Here is a tiny trained network, its code and every weight. The questions are about switching its units off for an input and a class, where a switched-off unit gives its printed mean instead of its output.

import numpy as np


def w(rows, s, z=0):
    codes = np.array(rows[::2]) - 128.0
    scale = np.full(codes.shape[1], s)
    scale[-1] = z or s
    return codes * scale


def f(y):
    return np.maximum(y, 0)


def log_softmax(a):
    a = a - a.max(-1, keepdims=True)
    return a - np.log(np.exp(a).sum(-1, keepdims=True))


def net(x, mask):
    res = np.array(x, float).reshape(1, 7) / 4 @ E
    y = f(res @ A[0][:, :-1].T + A[0][:, -1])
    res = res + np.where(mask, y, B[0][:, -1]) @ B[0][:, :-1]
    return log_softmax(res[-1] @ U[:, :-1].T + U[:, -1])


A, B = {}, {}
E = w([
[106,120,75,184,44,42,134,169,201,136,138,235],'x0',
[138,160,78,109,204,1,102,55,149,97,196,85],'x1',
[150,75,85,216,253,182,73,108,225,106,71,190],'x2',
[179,80,113,100,111,67,107,180,206,215,18,57],'x3',
[135,114,120,111,131,121,103,120,86,134,125,154],'x4',
[31,204,41,77,118,154,26,158,122,73,70,107],'x5',
[192,154,61,180,33,183,61,33,134,173,142,80],'x6',
],0.0095)
A[0] = w([
[181,152,84,173,46,155,46,33,143,158,152,86,171],'n1',
[88,190,182,197,138,173,157,97,100,35,214,152,174],'n2',
[137,134,93,104,186,47,150,77,124,127,147,134,119],'n3',
[92,123,100,127,36,62,158,140,117,131,132,127,165],'n4',
[157,113,185,61,188,217,117,98,67,97,144,10,37],'n5',
[79,137,46,184,178,149,80,160,129,97,63,105,97],'n6',
[96,104,169,86,187,110,161,179,147,74,116,147,92],'n7',
[104,119,178,128,72,203,109,181,119,165,79,161,43],'n8',
[103,131,82,201,76,110,147,132,108,81,174,218,176],'n9',
[123,97,132,151,193,169,130,99,117,127,85,94,74],'n10',
[117,153,74,152,181,2,114,88,114,126,158,64,114],'n11',
[96,207,117,47,42,134,178,153,114,142,166,70,39],'n12',
[139,101,134,113,93,98,110,139,182,161,68,67,119],'n13',
[170,129,124,92,147,127,103,152,170,228,110,67,85],'n14',
[56,165,105,52,113,186,45,143,135,73,162,133,142],'n15',
[140,106,143,172,195,151,83,88,169,130,73,157,38],'n16',
[137,146,116,110,198,45,99,38,155,123,134,103,42],'n17',
[153,99,127,130,207,211,88,90,157,92,159,188,97],'n18',
[251,65,204,153,167,128,215,87,142,191,198,174,76],'n19',
[115,127,180,59,227,136,158,159,87,130,101,117,67],'n20',
[85,108,154,129,119,85,102,193,170,133,157,186,162],'n21',
[136,109,159,127,78,192,148,156,102,152,79,169,77],'n22',
[148,126,74,146,94,186,104,83,111,145,140,100,126],'n23',
[92,127,138,78,160,105,121,190,118,54,88,131,84],'n24',
[162,104,106,120,116,46,127,166,157,165,30,115,62],'n25',
[138,99,164,106,168,65,118,195,138,155,67,87,99],'n26',
[91,118,185,72,181,56,203,163,140,120,119,203,53],'n27',
[137,117,149,110,127,99,102,124,166,171,76,90,30],'n28',
[157,57,166,173,174,115,182,118,112,164,171,153,54],'n29',
[119,130,185,86,66,102,158,128,83,156,185,115,2],'n30',
[90,89,137,152,135,226,153,158,123,181,81,167,45],'n31',
[157,43,112,195,177,129,92,112,186,82,92,187,2],'n32',
[104,148,196,43,89,88,128,90,43,146,113,85,106],'n33',
],0.0092,0.0029)
B[0] = w([
[179,129,144,113,80,253,90,69,152,206,150,186,234],'n1',
[111,98,188,181,151,33,72,72,4,98,110,186,237],'n2',
[96,135,189,45,170,176,141,177,189,92,148,150,187],'n3',
[123,91,96,152,105,119,138,182,205,137,122,68,208],'n4',
[98,36,145,162,9,32,87,201,237,177,22,200,225],'n5',
[100,155,23,138,187,147,157,180,104,139,127,125,198],'n6',
[221,164,146,137,82,206,106,76,118,170,190,157,201],'n7',
[91,152,186,45,185,127,230,149,152,71,153,152,208],'n8',
[82,83,161,137,96,47,56,127,151,148,69,144,221],'n9',
[133,107,123,183,84,61,96,162,191,128,127,93,169],'n10',
[90,156,213,61,156,144,184,165,186,76,125,151,212],'n11',
[156,117,69,160,177,118,158,139,104,158,178,66,227],'n12',
[118,131,137,137,102,102,117,104,33,112,115,182,190],'n13',
[86,92,137,108,123,95,74,64,62,102,132,139,185],'n14',
[125,195,77,130,177,104,126,118,112,93,91,130,221],'n15',
[165,99,127,195,123,114,128,149,120,143,185,57,188],'n16',
[95,110,168,53,164,171,160,148,141,72,143,109,191],'n17',
[160,121,120,136,175,50,88,135,107,151,210,61,194],'n18',
[130,204,37,93,199,156,163,156,112,142,20,142,249],'n19',
[165,132,128,132,35,157,98,97,157,150,130,167,198],'n20',
[161,108,105,128,46,134,83,118,178,172,99,170,198],'n21',
[77,137,186,76,184,141,187,174,174,82,180,151,201],'n22',
[168,170,165,75,118,177,130,29,145,169,119,126,188],'n23',
[195,208,105,132,95,227,120,76,136,168,127,136,193],'n24',
[60,102,140,162,130,54,82,65,76,74,132,151,204],'n25',
[162,141,152,150,137,89,129,52,74,116,125,134,193],'n26',
[175,127,126,181,68,213,137,46,151,143,142,124,229],'n27',
[119,137,153,153,140,94,97,90,60,95,132,99,168],'n28',
[125,180,53,138,158,174,128,147,86,90,61,100,198],'n29',
[133,104,88,176,147,125,130,165,102,147,215,91,206],'n30',
[75,98,173,76,171,177,181,140,138,81,151,102,199],'n31',
[122,93,88,188,101,100,169,185,157,147,234,81,206],'n32',
[160,80,77,150,183,119,126,183,139,132,175,67,221],'n33',
],0.0074,0.016)
U = w([
[154,77,104,173,137,108,153,184,135,129,227,16,66],'0',
[198,137,170,129,71,228,131,73,151,150,153,163,78],'1',
[101,93,210,152,136,55,114,87,14,79,115,154,90],'2',
[73,121,255,62,168,163,195,188,186,66,152,120,102],'3',
[115,67,129,152,44,58,123,192,243,141,56,163,254],'4',
[125,209,17,115,165,158,153,173,96,108,31,102,176],'5',
],0.01,0.0049)

Each question gives the input, the list of numbers given to net, and the class t.
The units are the neurons (one row each of A and B). Each row of codes is followed by its name. A weight is (code - 128) times the scale printed after its matrix; where a second scale follows, it is the last column's (A, B and U).
mask holds one flag per neuron, in row order. A switched-off neuron (its flag False) gives its mean, the last column of its row in B, instead of its output. The means were averaged over made-up inputs and are rounded, as every weight is.
A unit's drop is (log p(t) with every unit on - log p(t) with that unit switched off) / (log p(t) with every unit on - log p(t) with every unit switched off).
The circuit of an input: a set's keep is (log p(t) with only the set's units on - log p(t) with every unit switched off) / (log p(t) with every unit on - log p(t) with every unit switched off). Starting from the 12 units with the biggest drops (on a tie, the unit counted first), units are removed one at a time, each time the one whose removal leaves the highest keep (on an exact tie, the one counted first), for as long as the keep stays at least 0.8.
circuit, biggest first: the units of the circuit, biggest drop first
most important unit: the unit with the biggest drop
top k neurons: the k neurons with the biggest drops, biggest first
drop when u is switched off: that unit's drop, to one decimal
input [-2,6,4,-2,0,0,-6], class 1: top 2 neurons => n7, n27
input [-2,5,-4,-3,4,-3,3], class 3: most important unit => n11
input [3,-4,1,4,-7,6,-6], class 1: circuit, biggest first => n7, n24
input [6,-1,4,1,-8,7,-6], class 5: top 2 neurons => n6, n5
input [2,-5,-8,-6,7,8,4], class 0: top 4 neurons => n19, n12, n33, n30
input [6,3,6,3,-1,0,0], class 0: top 3 neurons => n5, n32, n16
input [-8,1,4,4,-7,-6,-7], class 4: top 2 neurons => n5, n10
input [-5,-7,5,-3,2,6,-1], class 3: top 3 neurons => n31, n8, n19
input [-5,-7,-7,0,-6,-5,6], class 0: top 2 neurons => n12, n30
input [8,5,-6,-6,7,2,7], class 4: top 2 neurons => n9, n4
input [-4,-8,-1,5,2,6,-6], class 3: top 2 neurons => n8, n22
input [-4,-7,0,-7,-2,-7,-1], class 2: top 2 neurons => n2, n11
input [-4,8,8,-2,8,3,-7], class 0: top 2 neurons => n18, n32
input [-1,-5,7,2,2,0,-8], class 1: most important unit => n7
input [-7,-3,7,-2,3,-2,-6], class 0: top 3 neurons => n18, n16, n32
input [8,8,-1,-1,0,-1,-5], class 3: top 2 neurons => n11, n3
input [-5,-5,4,5,1,-7,4], class 5: drop when n29 is switched off => 0.1
input [7,3,-1,-5,1,-4,-7], class 1: drop when n5 is switched off => 0.7
input [-6,5,0,1,-6,0,-4], class 4: drop when n5 is switched off => 1.6
input [-1,-7,2,-8,2,2,-4], class 2: most important unit => n2
